After every row comes roughly how far along a hidden order it lies, from 0 to 30.
[ 1.01  0.16 -0.53 -0.45  1.61 -0.03  0.16 -0.11 -0.17  0.09 -0.25  0.10
 -1.26  0.50  0.06 -1.64  0.03 -1.06 -0.59 -0.07  1.88 -0.47 -0.02 -1.33
  1.26 -0.36 -0.01  0.37 -0.12  0.47  1.47  0.67  1.84 -0.09  0.50 -3.57
 -0.06  0.21 -0.42  0.15 -0.13 -0.73 -0.41 -0.61  0.05 -0.19 -0.23  0.05
  1.26 -5.71  3.06  0.33 -1.54 -0.14 -0.28  0.65  0.17 -3.53  1.74  1.27
 -3.09 -0.18  0.39  0.31  1.13  1.03 -0.14 -0.51  1.39 -0.03  1.66  0.14
  0.39 -0.45 -0.76] : 12
[ 1.73  1.36 -0.65  1.26  6.30 -3.79  0.54 -1.72  0.00  0.43 -0.33 -0.15
 -2.83  4.18 -8.67 -0.42  2.52 -2.36 -0.19  0.79 -1.27 -1.14 -0.29  3.04
  0.14  1.22 -1.66  1.38  0.59  4.55  0.63 -7.23 -4.37 -0.26  2.62  7.35
 -0.97  0.04 -1.40 -0.46 -9.77  1.02 -0.04 -2.51 -0.11 -3.01 -0.81 -0.90
 -1.84  0.43  0.98 -0.14 -3.52 -2.09  2.27 -0.11  0.48 -3.70  3.19  1.49
 -1.31 -1.49  1.79 -0.83  1.01  2.53  2.46 -0.56 -9.99  2.34 -2.31 -0.28
 -0.22 -1.99  2.12] : 0
[ 0.55  0.78  0.47 -4.71  2.44  0.95  0.27  0.49 -0.11 -0.70  0.15 -0.50
  2.24 -0.48  0.69 -4.06 -0.11  1.06 -1.34  0.00 -0.57 -0.30  0.04 -0.74
  2.07  0.05  0.53 -0.22  0.26 -0.96  1.47 -0.25  4.07  0.37  0.30  3.55
  1.56 -0.23 -1.96 -1.98  1.86 -0.31  0.15 -0.94  0.23 -1.12  0.79  1.05
  1.63  0.57  1.30 -0.20 -0.01 -3.01 -0.17  2.54 -1.59 -0.88  1.88 -0.75
  2.21 -0.18 -0.32  0.85 -0.42  0.97 -0.08  0.25  3.43 -0.21 -1.73  0.10
  0.35 -0.16 -0.93] : 18
[-0.22  0.20 -0.11 -2.36 -2.79 -0.79  0.07  3.23  0.87 -4.34  0.72 -0.26
  4.27 -1.97  3.29 -3.25  1.07  2.37 -1.03  0.38  1.16 -0.79  0.14  1.66
  1.42 -0.82  0.08  0.54 -0.31 -1.80  0.02  1.22  2.32  0.02  0.58 -8.73
 -0.88 -0.01  0.38  0.24  0.78  0.91 -1.55  0.21 -0.36  1.07 -1.45 -0.41
  1.26 -3.63 -2.71  0.40  1.53  1.06 -0.22 -2.86 -2.16  7.27 -0.62  1.15
 -0.89 -0.15 -0.54  0.84 -0.69 -0.02 -0.10  3.59 -2.28 -1.11 -0.65 -0.55
  0.18  0.57 -1.60] : 15
[ 0.52  0.54 -0.05 -2.96  2.66  0.47  0.37  0.84  0.08  1.52 -0.22  0.08
  4.07  0.45  1.18  3.04  1.24  0.23  0.82  0.57 -0.74  0.56  0.16 -1.33
  0.98  1.43  3.73  0.88  0.40 -1.62 -0.15 -5.38 -0.41 -1.69  0.00  4.63
  0.43 -0.33  0.09  1.47 -0.73  1.18 -0.87  2.00  1.18  1.11 -1.56  0.41
 -1.02 -8.31  1.20 -0.13  5.47  2.55 -2.05 -0.91 -0.10  1.29  0.85  1.21
 -0.58 -0.45 -1.70  2.04 -0.54 -1.37 -0.14 -1.63  1.30 -0.04  1.05  0.38
 -1.03 -0.80 -0.85] : 18
[ 1.17  0.33 -0.24  0.13  2.45  0.66  0.19  0.61 -0.47  0.13 -0.14 -0.03
 -1.09 -0.10  0.63 -2.11 -0.33 -0.70 -1.02 -0.17  0.96 -0.41 -0.03 -1.27
  1.70 -0.27  0.99  0.15 -0.09  0.49  1.95  0.07  2.57  0.43  0.67 -1.90
 -0.66  0.14 -0.47  0.28 -2.40 -0.60 -0.83  0.20  0.02 -0.05 -0.42 -0.01
  2.15 -4.36  2.51  0.37 -1.18 -0.27  0.27  1.97 -0.30 -2.37  1.54  0.13
 -1.40  0.13  0.40  0.97  0.57  2.54 -0.17 -1.30  0.56  0.54  1.29  0.05
  0.51 -0.31 -0.79] : 11
[ 0.70  0.83 -1.05 -1.62 -2.18  1.66 -0.27  0.08 -1.28  0.37  0.02  0.97
 -4.17 -0.95  0.75 -7.43 -3.16  1.57 -1.09 -1.64 -0.86  0.40 -0.13 -2.41
 -2.58 -0.27  2.37  1.00  0.66 -4.24  0.15 -0.35  1.50 -2.70 -1.44  6.92
 -0.95 -0.44  1.41  1.66  2.27 -1.37 -1.11  2.35  0.07  0.73  0.58  0.04
  3.99  3.98  1.09 -0.47 -0.24  0.29 -1.05  2.27  1.16  1.36  0.90  0.34
 -0.44  0.30  1.25 -0.40  1.24 -0.95 -0.99  2.02  3.31  1.13  0.84 -0.31
  0.77 -0.13 -0.14] : 30
[-1.33 -0.53 -0.07 -3.60  0.06 -0.31 -0.09 -1.00 -0.44  0.78 -0.17 -1.33
  1.24  0.01 -0.50  1.13  0.34  2.84  0.27  0.25 -1.88  1.06  0.17 -2.21
  1.88  0.12  4.36 -0.40 -0.15 -2.88  0.46 -2.52 -1.47 -1.71  1.08 -1.49
 -1.17  0.18  0.92  0.28 -4.34 -0.24 -1.38 -0.70  0.81  1.12  1.03  0.03
 -2.52 -6.93  0.79 -0.12  2.67  0.38 -3.38  0.21  1.44 -5.74  0.26  0.87
 -6.47 -0.57 -0.38  0.39  0.43 -1.24  0.37 -0.13 -1.08  0.55  2.40  0.85
 -0.78 -1.16  1.27] : 21
[ 1.29 -0.86 -0.10 -2.30  2.14  1.83 -0.16 -0.28  0.40  0.67  0.20  0.83
  4.57 -0.35  0.16 -0.23 -0.41 -2.21  0.62 -0.70  0.32 -0.41 -0.42 -3.08
 -1.03  0.55  1.50  0.66 -0.30 -2.56  1.52 -1.76  1.36 -0.59 -0.29 -0.45
  1.24 -0.25 -0.96 -1.07 -0.62 -0.87  0.54  1.64  1.24 -2.19  1.51  1.10
 -2.42  7.55  2.87 -0.38  0.09 -0.23 -0.87  3.73  1.21 -8.82  0.68 -1.29
 -1.84  0.61 -0.76 -0.63  1.01  0.70 -0.12 -2.20  6.55 -0.67  1.47  0.13
 -0.77 -0.67  0.61] : 10

Part 2:
[ 3.33 -2.32  4.24  1.40  0.85  1.35  0.48  3.44  0.41  0.61  0.96  2.91
 -0.17  1.20  0.08 -0.02  1.00  2.05 -1.13 -0.14 -1.47  0.24] : 1
[ 0.53 -2.04 -0.80 -1.19 -1.69 -1.44  2.30  1.08 -1.01 -1.51  1.12 -1.87
  1.20 -0.70  2.04  0.94  3.03  0.66 -0.89 -0.18 -0.34 -1.05] : 17
[-3.52 -2.47  4.05 -1.22 -0.68  5.37  1.58  1.34 -2.81 -1.37  0.67  0.63
 -0.92  1.03  1.53 -1.68  2.24 -1.28 -0.62  3.78 -0.79 -1.14] : 22
[-0.82  0.41 -6.55 -1.51  0.73  0.42 -0.73 -0.78 -1.24 -1.28  1.06  0.94
 -1.14  1.97 -0.94  0.57  6.57 -2.37  0.89  0.35 -0.43 -0.32] : 21
[ 9.23 -0.15  0.70  0.81  2.93 -1.30 -3.21 -0.22 -0.24  3.68 -0.44  5.72
 -0.09  2.80  0.98  1.26 -1.24  0.93  2.82  4.09 -0.61  3.34] : 27
[-4.58 -2.14  1.38 -2.38 -1.83  3.95  2.94  0.27 -3.06 -2.82  0.67 -0.84
 -0.86  0.10  1.29 -0.73  3.76 -1.38 -1.10  2.63  0.01 -1.43] : 20
[ 3.13 -1.41 -4.21 -2.86  0.16 -0.84  0.24 -1.18 -2.03 -0.43  0.95 -0.30
  0.43  1.01  1.40  2.23  4.84 -0.82  1.06  3.04 -0.44  0.90] : 30
[ 2.98 -1.57  4.44  0.11 -0.96  0.31  0.59  0.84 -1.14  0.95 -0.18  1.31
  2.21  0.45  3.71  0.07 -2.78  0.82  0.48  1.18  0.26  0.86] : 24
[-2.21  1.28 -0.83 -0.24  1.82  2.89 -1.94 -1.04 -0.43 -0.16  0.11  2.51
 -2.36  1.26 -1.70 -1.12  1.07 -2.13  0.97  3.65  0.18 -0.18] : 22
[-0.85 -3.13 -0.50 -2.89 -2.20  2.81  3.11 -0.56 -2.42 -2.03  1.63 -0.34
  0.02  0.80  3.65  0.29  2.59 -1.86 -0.06  4.10 -0.13 -0.30] : 30
[-3.27  0.53 -1.71 -1.30  0.98  2.97 -0.82 -1.13 -1.69 -1.02  0.33  1.28
 -1.79  1.08 -0.64 -0.54  3.24 -2.69  0.76  3.67  0.46 -0.21] : 24
[ 0.23  0.32  1.82  0.75 -0.24  0.32  2.54  0.93 -1.19 -1.02  0.21  0.56
 -1.88 -1.65 -2.02  1.01  2.76  0.78 -1.96  3.97 -1.00 -0.21] : 0
[ 1.10  1.92 -3.32  0.19  1.80  0.22 -1.51 -0.87 -0.98  0.66 -0.01  0.30
 -1.60  0.82 -1.64  0.32  2.10 -1.17  0.79  2.03 -1.33 -0.02] : 18
[ 3.19  2.87 -5.76 -0.23  1.38 -1.71 -0.28 -0.71 -2.77 -0.06  0.14  1.12
 -1.59 -0.09 -2.57  2.81  5.52 -0.57  0.84  6.00 -1.42  0.87] : 13
[ 1.65 -2.14 -0.25 -0.94 -0.38  1.42  2.34  0.43 -1.19  0.04  1.36  1.36
 -0.29  2.78  2.15 -0.12  0.67 -0.86  0.58  1.93 -0.85  0.47] : 22
[ 0.49  0.58 -1.61 -0.81  0.51  0.40 -0.21 -0.91 -0.58 -0.47  0.31  0.67
 -1.47  0.89  0.17  0.29  2.33 -1.10  0.14  1.40 -0.74  0.06] : 17
[ 5.78  1.13 -1.48  0.47 -1.49 -3.15  1.95 -0.03 -0.11 -0.41 -0.40  1.65
  0.63 -0.26 -0.12  2.56 -0.58  1.39  0.36 -0.85 -0.43  1.58] : 3
[-4.80  0.26  2.49 -0.81 -1.99  3.39  3.95 -0.36 -1.90 -3.15 -0.03 -1.43
 -1.95 -1.20 -0.63 -0.62  1.45 -1.12 -2.38  1.81  0.02 -1.18] : 2
[-3.89  0.16  0.71  0.30 -0.34  3.13  2.15  2.06 -2.38 -1.50  0.66 -0.19
 -2.15 -0.04 -1.79 -0.75  2.99 -0.44 -1.50  3.17 -1.68 -2.22] : 5
[ 0.15 -1.80 -1.07 -1.17 -1.69  0.00  3.19  0.81 -0.79 -1.42  1.43 -0.62
 -0.29  1.22  1.62  0.35  2.54 -0.34 -0.71 -0.91 -0.93 -0.72] : 16
[-3.67  1.35  4.47  0.90  0.99  2.21 -1.13  1.15 -1.81  0.17 -1.01  1.93
 -1.48 -0.41 -0.84 -0.81  0.78 -0.78 -0.96  4.66 -1.11 -0.25] : 16
[ 3.27  1.70 -9.60 -0.92  0.30 -2.00  1.76  1.11 -1.82 -2.08  1.43  2.14
 -2.15  2.68 -3.24  3.23  7.21 -0.29  0.86  2.53 -1.09  0.80] : 4
[ 3.86  0.69 -6.36 -0.14  1.00 -1.09  0.01  0.90  0.28  0.40  1.57  3.66
 -1.43  3.80 -1.45  1.54  1.57 -0.28  1.81 -0.45 -0.87  1.38] : 11
[ 4.30  0.13 -8.60 -0.69  0.72 -0.19  1.41  2.01 -1.66 -1.24  2.26  3.15
 -2.29  3.89 -2.26  2.79  6.75 -0.24  1.12  3.20 -1.84  0.90] : 7
[ 2.30  0.67 -5.56 -1.28  0.56 -1.55  0.38 -0.39 -0.86 -1.11  0.91  1.14
 -1.35  1.53 -1.01  1.87  4.49 -0.48  0.77  1.03 -0.59  0.52] : 13
[-2.38 -0.95  4.26 -0.33 -1.63  0.01  1.01 -0.80 -0.57 -0.88 -0.73 -3.05
  1.38 -3.87  1.26 -0.54 -2.08  0.72 -1.59  0.87  1.02 -1.25] : 17
[ 4.32  2.24 -4.92 -0.73  0.82 -2.70 -0.46 -1.64 -0.88  0.13  0.02  1.33
 -0.52  0.11 -1.26  2.24  2.29 -0.29  1.39  2.11  0.03  1.43] : 15
[ 1.22  2.26 -9.69 -1.09 -0.43 -2.64  1.82  1.21 -2.17 -2.59  0.95  0.68
 -1.90  0.25 -3.74  3.55  8.18  0.12 -0.04  1.66 -0.79 -0.28] : 0
[ 4.05  0.47 -5.01 -2.00  0.89 -2.10 -1.58 -1.46 -1.08  0.59  0.50  1.42
  0.07  1.52  0.70  1.73  2.60 -0.97  1.86  1.66 -0.52  1.26] : 28
[ 3.34  1.37  2.52  1.02 -0.13 -1.46  2.02  0.22 -0.96  0.44 -0.93 -0.07
 -0.68 -2.13 -1.28  1.43 -1.14  1.91 -1.23  3.62 -1.29  0.74] : 2
[-0.61  1.08  0.28  0.04  0.16  0.35 -1.20  0.69 -2.43 -0.83 -0.36  0.08
 -0.51 -1.97 -1.02  1.18  3.61  0.33 -0.65  4.06 -0.72 -0.80] : 14
[ 1.01 -2.67  1.03 -1.96 -1.18  1.94  2.06 -0.66 -1.29 -1.25  1.03  0.62
  0.30  1.02  3.35  0.03  0.73 -1.35  0.12  3.00  0.13  0.30] : 28
[ 3.60  1.08 -4.12 -0.90  0.45 -2.64 -0.48 -2.35 -0.10 -0.09 -0.10 -0.43
 -0.10 -1.15 -0.64  1.72  2.30 -0.23  0.75  1.87  0.28  1.03] : 19
[-2.17 -3.39  1.69 -2.01 -1.88  3.20  2.72  1.07 -1.48 -1.51  1.22 -0.17
  0.04  1.06  1.87 -0.74  1.97 -0.84 -0.74  0.63  0.05 -0.97] : 21
[-2.29  1.21 -1.94 -1.22  0.64  1.94 -0.54 -2.71 -0.70 -0.74  0.02  0.50
 -2.01 -0.06 -0.07 -0.47  0.76 -2.25  0.58  3.55  0.35  0.11] : 24
[ 1.74 -0.76 -3.45 -2.04  0.80  0.00 -1.44 -1.20 -0.67 -0.26  0.71  0.61
 -0.02  1.55  1.36  0.66  1.82 -1.07  1.26  0.68  0.03  0.52] : 27
[ 5.82  2.95 -1.54  1.35  0.12 -2.89  0.41  0.83 -0.91  0.68 -0.36  3.19
 -1.11 -0.48 -1.86  2.03 -0.66  1.67  0.34  0.55 -1.11  1.21] : 2
